Here is a tiny trained network, its code and every weight. The questions are about switching its units off for an input and a target symbol, where a switched-off unit gives its printed mean instead of its output.

import numpy as np


def w(rows, s, z=0):
    codes = np.array(rows[::2]) - 128.0
    scale = np.full(codes.shape[1], s)
    scale[-1] = z or s
    return codes * scale


def f(y):
    return y / 2 * (1 + np.tanh(0.7978845608 * (y + 0.044715 * y**3)))


def softmax(a):
    e = np.exp(a - a.max(-1, keepdims=True))
    return e / e.sum(-1, keepdims=True)


def log_softmax(a):
    a = a - a.max(-1, keepdims=True)
    return a - np.log(np.exp(a).sum(-1, keepdims=True))


def net(x, mask):
    ids = ['βγθλμπστφψ'.index(c) for c in x.split()]
    T = len(ids)
    res = E[ids] + P[:T]
    u = 0
    for l in range(2):
        q, k, v = (res @ M[l].T for M in (Q, K, V))
        z = softmax(np.where(np.tri(T) > 0, q @ k.T / 2**0.5, -1e9)) @ v
        res = res + np.where(mask[u], z, O[l][:, -1]) @ O[l][:, :-1]
        u += 1
        y = f(res @ A[l][:, :-1].T + A[l][:, -1])
        res = res + np.where(mask[u : u + 8], y, B[l][:, -1]) @ B[l][:, :-1]
        u += 8
    return log_softmax(res[-1] @ U[:, :-1].T + U[:, -1])


Q, K, V, O, A, B = {}, {}, {}, {}, {}, {}
E = w([
[102,57,189,146,150,165,169,100,139],'β',
[145,89,201,128,55,108,199,224,227],'γ',
[148,51,188,158,65,118,113,139,77],'θ',
[86,66,171,143,101,61,45,143,213],'λ',
[45,111,81,120,225,107,141,92,106],'μ',
[128,33,138,165,155,36,144,147,233],'π',
[78,126,89,113,117,137,143,186,45],'σ',
[147,107,187,176,109,5,86,151,78],'τ',
[60,229,119,179,138,177,108,95,158],'φ',
[147,104,113,208,81,90,146,167,113],'ψ',
],0.02)
P = w([
[134,1,126,216,207,182,141,73,88],'0',
[186,120,164,116,128,177,252,121,154],'1',
[160,89,125,145,133,149,201,89,144],'2',
[150,72,119,154,132,138,179,106,132],'3',
[124,69,111,150,117,140,160,126,126],'4',
[111,65,112,157,118,135,143,148,126],'5',
[100,72,116,155,103,129,124,152,107],'6',
[90,74,114,152,105,116,123,182,113],'7',
[96,89,106,153,102,114,113,177,101],'8',
[95,105,101,157,98,119,103,183,100],'9',
[88,106,97,159,105,122,87,219,98],'10',
[96,111,95,156,94,101,75,221,93],'11',
[104,129,90,154,89,85,75,224,90],'12',
[115,104,81,160,116,105,98,228,103],'13',
],0.006)
Q[0] = w([
[172,145,112,98,128,129,123,109,74],'0.h1',
[89,85,119,254,78,98,136,186,82],'0.h1',
],0.0073)
K[0] = w([
[180,124,201,253,121,102,172,125,155],'0.h1',
[38,254,87,149,94,152,89,125,110],'0.h1',
],0.0086)
V[0] = w([
[142,54,60,59,95,33,205,131,38],'0.h1',
[148,254,88,174,184,203,62,187,109],'0.h1',
],0.0052)
O[0] = w([
[83,134,93,111,70,96,219,143,2,2],'0.h1',
[117,115,69,135,91,117,33,63,181,226],'0.h1',
],0.0089,0.0075)
A[0] = w([
[166,125,146,141,140,107,75,124,130,105],'0.n1',
[177,109,149,177,102,148,131,157,87,124],'0.n2',
[168,134,147,162,170,170,113,127,141,156],'0.n3',
[118,116,110,156,57,165,113,169,130,250],'0.n4',
[95,216,112,124,94,170,154,136,121,251],'0.n5',
[122,137,162,123,135,76,108,156,112,105],'0.n6',
[101,92,117,91,130,115,87,142,164,138],'0.n7',
[136,98,159,126,12,109,105,161,162,85],'0.n8',
],0.011,0.0028)
B[0] = w([
[122,162,124,84,112,101,185,152,45,224],'0.n1',
[173,196,70,11,89,128,141,67,168,157],'0.n2',
[10,153,185,51,103,69,142,124,149,193],'0.n3',
[254,123,58,143,186,180,133,52,119,200],'0.n4',
[121,86,197,179,173,210,69,202,186,165],'0.n5',
[133,125,95,238,73,90,164,121,57,152],'0.n6',
[130,116,176,177,118,171,183,94,39,230],'0.n7',
[165,185,165,110,241,158,114,168,138,246],'0.n8',
],0.0068,0.012)
Q[1] = w([
[140,170,118,82,7,89,152,145,155],'1.h1',
[126,160,3,103,39,55,175,254,18],'1.h1',
],0.0059)
K[1] = w([
[136,1,175,63,148,91,169,132,122],'1.h1',
[99,59,177,109,105,173,176,96,135],'1.h1',
],0.0096)
V[1] = w([
[157,77,120,46,151,80,161,139,62],'1.h1',
[252,44,63,147,223,132,176,33,199],'1.h1',
],0.0038)
O[1] = w([
[95,130,254,174,151,128,59,89,151,1],'1.h1',
[113,179,98,84,94,165,75,106,228,143],'1.h1',
],0.0078,0.0047)
A[1] = w([
[8,114,105,154,144,55,194,203,191,137],'1.n1',
[116,128,133,113,57,130,155,147,27,117],'1.n2',
[156,91,60,187,111,136,168,137,154,252],'1.n3',
[133,116,222,140,183,145,158,221,117,84],'1.n4',
[110,105,208,177,86,132,59,82,173,198],'1.n5',
[62,169,163,232,123,111,96,175,178,105],'1.n6',
[122,211,120,161,104,75,114,141,80,121],'1.n7',
[166,167,150,123,88,178,181,254,134,61],'1.n8',
],0.0082,0.0042)
B[1] = w([
[113,123,93,104,130,85,1,112,132,189],'1.n1',
[105,142,51,26,124,70,81,198,180,172],'1.n2',
[131,99,191,183,101,240,80,143,153,213],'1.n3',
[69,69,98,132,171,101,181,53,109,228],'1.n4',
[151,147,152,137,201,127,176,191,95,255],'1.n5',
[214,92,121,90,140,65,123,92,90,249],'1.n6',
[107,132,94,190,123,118,219,126,179,181],'1.n7',
[139,98,39,118,194,123,110,53,133,163],'1.n8',
],0.0079,0.0064)
U = w([
[146,51,145,107,92,95,86,127,159,84],'β',
[139,132,86,106,153,146,166,109,139,2],'γ',
[184,124,136,37,92,118,109,76,65,117],'θ',
[60,149,179,120,110,186,188,134,125,224],'λ',
[113,88,84,91,149,175,122,204,82,142],'μ',
[131,138,102,127,105,97,154,153,136,166],'π',
[156,115,130,209,78,197,131,97,124,197],'σ',
[142,148,154,186,178,122,149,130,45,58],'τ',
[71,171,79,125,123,121,79,2,76,97],'φ',
[129,190,169,108,154,152,91,215,198,177],'ψ',
],0.0076,0.005)

Each question gives the input, a string of symbols that net reads in full, and the target symbol t.
The units are the heads (2 rows each of Q, K, V and O) and the neurons (one row each of A and B). Each row of codes is followed by its name. A weight is (code - 128) times the scale printed after its matrix; where a second scale follows, it is the last column's (O, A, B and U).
mask holds one flag per unit, layer by layer, with each layer's heads first. A switched-off unit (its flag False) gives its mean, the last column of its rows in O or B, instead of its output. The means were averaged over made-up inputs and are rounded, as every weight is.
A unit's drop is (log p(t) with every unit on - log p(t) with that unit switched off) / (log p(t) with every unit on - log p(t) with every unit switched off).
The circuit of an input: a set's keep is (log p(t) with only the set's units on - log p(t) with every unit switched off) / (log p(t) with every unit on - log p(t) with every unit switched off). Starting from the 12 units with the biggest drops (on a tie, the unit counted first), units are removed one at a time, each time the one whose removal leaves the highest keep (on an exact tie, the one counted first), for as long as the keep stays at least 0.8.
circuit, biggest first: the units of the circuit, biggest drop first
most important unit: the unit with the biggest drop
k most important neurons: the k neurons with the biggest drops, biggest first
k most important neurons of layer l: the k neurons of layer l with the biggest drops, biggest first
input τ β β, target λ: 2 most important neurons of layer 0 : [0.n2 0.n1]
input τ ψ τ β σ μ π ψ τ φ λ γ, target τ: most important unit : 0.n7
input β τ φ θ λ β, target τ: 4 most important neurons of layer 0 : [0.n7 0.n3 0.n2 0.n6]
input φ φ β ψ π θ μ λ, target τ: 2 most important neurons : [0.n7 0.n8]
input τ ψ μ ψ ψ θ μ λ τ ψ β, target λ: circuit, biggest first : [0.h1 1.n6]
input τ π φ σ φ τ γ φ τ β, target τ: 4 most important neurons : [0.n8 1.n5 0.n1 0.n2]
input ψ γ σ μ τ ψ, target σ: 3 most important neurons : [0.n1 1.n3 0.n3]
input φ θ θ π φ τ φ λ, target τ: 4 most important neurons : [0.n8 0.n7 0.n3 0.n6]
input λ β φ τ θ, target τ: 2 most important neurons : [0.n1 0.n8]
input ψ γ φ φ, target ψ: circuit, biggest first : [0.n5 0.n7]
input λ θ σ τ σ γ, target γ: circuit, biggest first : [0.n8 1.n8 1.n4]
input φ φ ψ ψ θ τ τ π φ π ψ λ φ γ, target γ: 2 most important neurons of layer 1 : [1.n4 1.n8]
input λ β γ φ ψ τ φ γ ψ ψ π φ, target ψ: 2 most important neurons : [1.n5 0.n5]
input φ φ φ μ ψ λ β, target ψ: most important unit : 0.n8
input ψ β θ φ σ β τ θ σ σ π, target σ: 2 most important neurons : [0.n3 1.n3]
input λ γ μ τ, target π: circuit, biggest first : [0.h1 1.n2 1.n7 0.n6]
input ψ σ β τ ψ τ φ β π γ, target τ: 2 most important neurons of layer 1 : [1.n4 1.n5]
input σ φ β σ λ, target σ: 2 most important neurons : [0.n3 0.n7]
input μ ψ θ μ ψ, target σ: 4 most important neurons : [0.n1 0.n3 1.n3 0.n4]
input λ ψ φ β τ β γ θ, target τ: 2 most important neurons of layer 0 : [0.n8 0.n1]
